Below is a small trained network, with its code and all its weights. Each question gives an input and a target symbol and asks what happens when units are switched off, that is, made to give their printed mean instead of their output.

import numpy as np


def w(rows, s, z=0):
    codes = np.array(rows[::2]) - 128.0
    scale = np.full(codes.shape[1], s)
    scale[-1] = z or s
    return codes * scale


def f(y):
    return y / 2 * (1 + np.tanh(0.7978845608 * (y + 0.044715 * y**3)))


def softmax(a):
    e = np.exp(a - a.max(-1, keepdims=True))
    return e / e.sum(-1, keepdims=True)


def log_softmax(a):
    a = a - a.max(-1, keepdims=True)
    return a - np.log(np.exp(a).sum(-1, keepdims=True))


def net(x, mask):
    ids = ['ΓΣαεηθμξφ'.index(c) for c in x.split()]
    T = len(ids)
    res = E[ids] + P[:T]
    r = res
    for j in range(2):
        rows = slice(3 * j, 3 * j + 3)
        q, k, v = (r @ M[0][rows].T for M in (Q, K, V))
        z = softmax(np.where(np.tri(T) > 0, q @ k.T / 3**0.5, -1e9)) @ v
        o = O[0][rows]
        res = res + np.where(mask[j], z, o[:, -1]) @ o[:, :-1]
    y = f(res @ A[0][:, :-1].T + A[0][:, -1])
    res = res + np.where(mask[2:6], y, B[0][:, -1]) @ B[0][:, :-1]
    return log_softmax(res[-1] @ U[:, :-1].T + U[:, -1])


Q, K, V, O, A, B = {}, {}, {}, {}, {}, {}
E = w([
[40,107,210,94,101,55,151],'Γ',
[175,67,173,165,100,89,133],'Σ',
[178,180,90,158,221,137,55],'α',
[141,143,174,111,82,206,177],'ε',
[2,131,148,147,93,148,128],'η',
[97,170,129,96,135,68,135],'θ',
[108,107,83,187,106,184,202],'μ',
[158,106,118,9,172,158,178],'ξ',
[57,166,25,143,117,167,49],'φ',
],0.022)
P = w([
[196,92,109,50,123,128,105],'0',
[156,115,118,48,136,141,119],'1',
[140,116,125,43,148,160,125],'2',
[126,111,131,33,164,162,129],'3',
[126,115,139,28,186,171,131],'4',
[130,81,125,1,180,172,131],'5',
],0.0081)
Q[0] = w([
[192,70,155,129,165,118,170],'H1',
[158,179,145,164,40,86,83],'H1',
[142,49,112,186,193,141,177],'H1',
[136,116,167,105,169,116,35],'H2',
[234,85,97,255,57,101,119],'H2',
[159,201,252,147,82,93,97],'H2',
],0.0096)
K[0] = w([
[144,93,128,46,107,134,103],'H1',
[121,93,175,141,80,72,187],'H1',
[133,48,87,103,199,159,132],'H1',
[185,70,67,68,141,89,35],'H2',
[167,99,142,254,106,91,105],'H2',
[100,201,210,146,109,81,99],'H2',
],0.009)
V[0] = w([
[105,98,106,92,83,110,151],'H1',
[121,81,60,59,137,126,98],'H1',
[79,132,84,185,103,128,77],'H1',
[136,182,118,133,92,136,66],'H2',
[130,125,2,89,181,106,33],'H2',
[65,191,171,61,98,78,145],'H2',
],0.0097)
O[0] = w([
[69,100,59,56,118,97,151,171],'H1',
[88,173,180,70,126,130,9,254],'H1',
[150,101,103,167,112,190,84,87],'H1',
[158,200,111,51,149,153,102,54],'H2',
[122,122,127,165,158,110,167,152],'H2',
[181,82,154,33,136,110,97,152],'H2',
],0.011,0.0073)
A[0] = w([
[33,81,192,79,124,66,66,7],'N1',
[160,42,215,103,34,115,107,2],'N2',
[200,185,68,170,123,253,111,141],'N3',
[199,156,109,117,107,190,115,133],'N4',
],0.0072,0.0042)
B[0] = w([
[194,121,56,214,126,158,143,253],'N1',
[125,250,178,164,175,136,145,183],'N2',
[130,97,142,114,111,76,213,180],'N3',
[99,142,117,128,181,191,221,136],'N4',
],0.012,0.014)
U = w([
[189,180,124,148,99,141,134,50],'Γ',
[72,196,90,100,134,110,121,95],'Σ',
[160,124,118,133,98,202,64,177],'α',
[168,70,139,98,154,123,136,132],'ε',
[194,101,106,54,101,83,135,161],'η',
[155,157,159,74,92,149,154,109],'θ',
[125,120,152,146,200,109,152,53],'μ',
[125,79,255,137,138,79,90,255],'ξ',
[129,60,143,138,107,157,172,103],'φ',
],0.01,0.0087)

Each question gives the input, a string of symbols that net reads in full, and the target symbol t.
The units are the heads (3 rows each of Q, K, V and O) and the neurons (one row each of A and B). Each row of codes is followed by its name. A weight is (code - 128) times the scale printed after its matrix; where a second scale follows, it is the last column's (O, A, B and U).
mask holds one flag per unit, heads first, then neurons. A switched-off unit (its flag False) gives its mean, the last column of its rows in O or B, instead of its output. The means were averaged over made-up inputs and are rounded, as every weight is.
A unit's drop is (log p(t) with every unit on - log p(t) with that unit switched off) / (log p(t) with every unit on - log p(t) with every unit switched off).
The circuit of an input: a set's keep is (log p(t) with only the set's units on - log p(t) with every unit switched off) / (log p(t) with every unit on - log p(t) with every unit switched off). Starting from all 6 units, units are removed one at a time, each time the one whose removal leaves the highest keep (on an exact tie, the one counted first), for as long as the keep stays at least 0.8.
circuit, biggest first: the units of the circuit, biggest drop first
k most important neurons: the k neurons with the biggest drops, biggest first
drop of u: that unit's drop, to one decimal
input ξ μ Σ, target Γ: circuit, biggest first => (N1 H1 N2)
input α θ φ η, target α: circuit, biggest first => (H1 N3)
input ξ μ ξ ξ α, target ξ: circuit, biggest first => (N1 H2)
input μ Σ ξ μ, target Σ: circuit, biggest first => (H1)
input α α ξ θ, target ξ: circuit, biggest first => (H1 H2)
input ε η φ μ Σ ε, target θ: 2 most important neurons => (N1 N4)
input ε ξ μ α, target ξ: circuit, biggest first => (N1 H1)
input φ μ ξ η, target α: 2 most important neurons => (N3 N1)
input θ μ μ μ μ Γ, target Γ: 2 most important neurons => (N1 N2)
input θ Γ ξ μ Γ, target μ: circuit, biggest first => (N1 N2 H2)
input μ η Σ η φ Γ, target Γ: circuit, biggest first => (N1 N2)
input α μ θ ε ε α, target μ: drop of H1 => 0.3
input μ ξ μ, target Σ: drop of H1 => 0.6
input μ θ ξ α η μ, target ξ: drop of N4 => 0.1
input η μ μ ξ φ μ, target α: drop of N3 => 0.6
